-.26 .06 -.76 .28 -.33 = safis
-.27 .05 -.43 -.21 -.26 = Lupo
-.26 .07 -.86 .29 -.39 = Teb
-.20 .08 -.56 .43 -.40 = fani
step +1: -.26 .06 -.76 .28 -> -.25 .07 -.75 .29
step +1: .08 -.56 -> .09 -.55
step +1: -.20 -> -.19
step +1: .06 -.76 .28 -> .07 -.75 .29
step -1: -.26 .07 -.86 -> -.27 .06 -.87

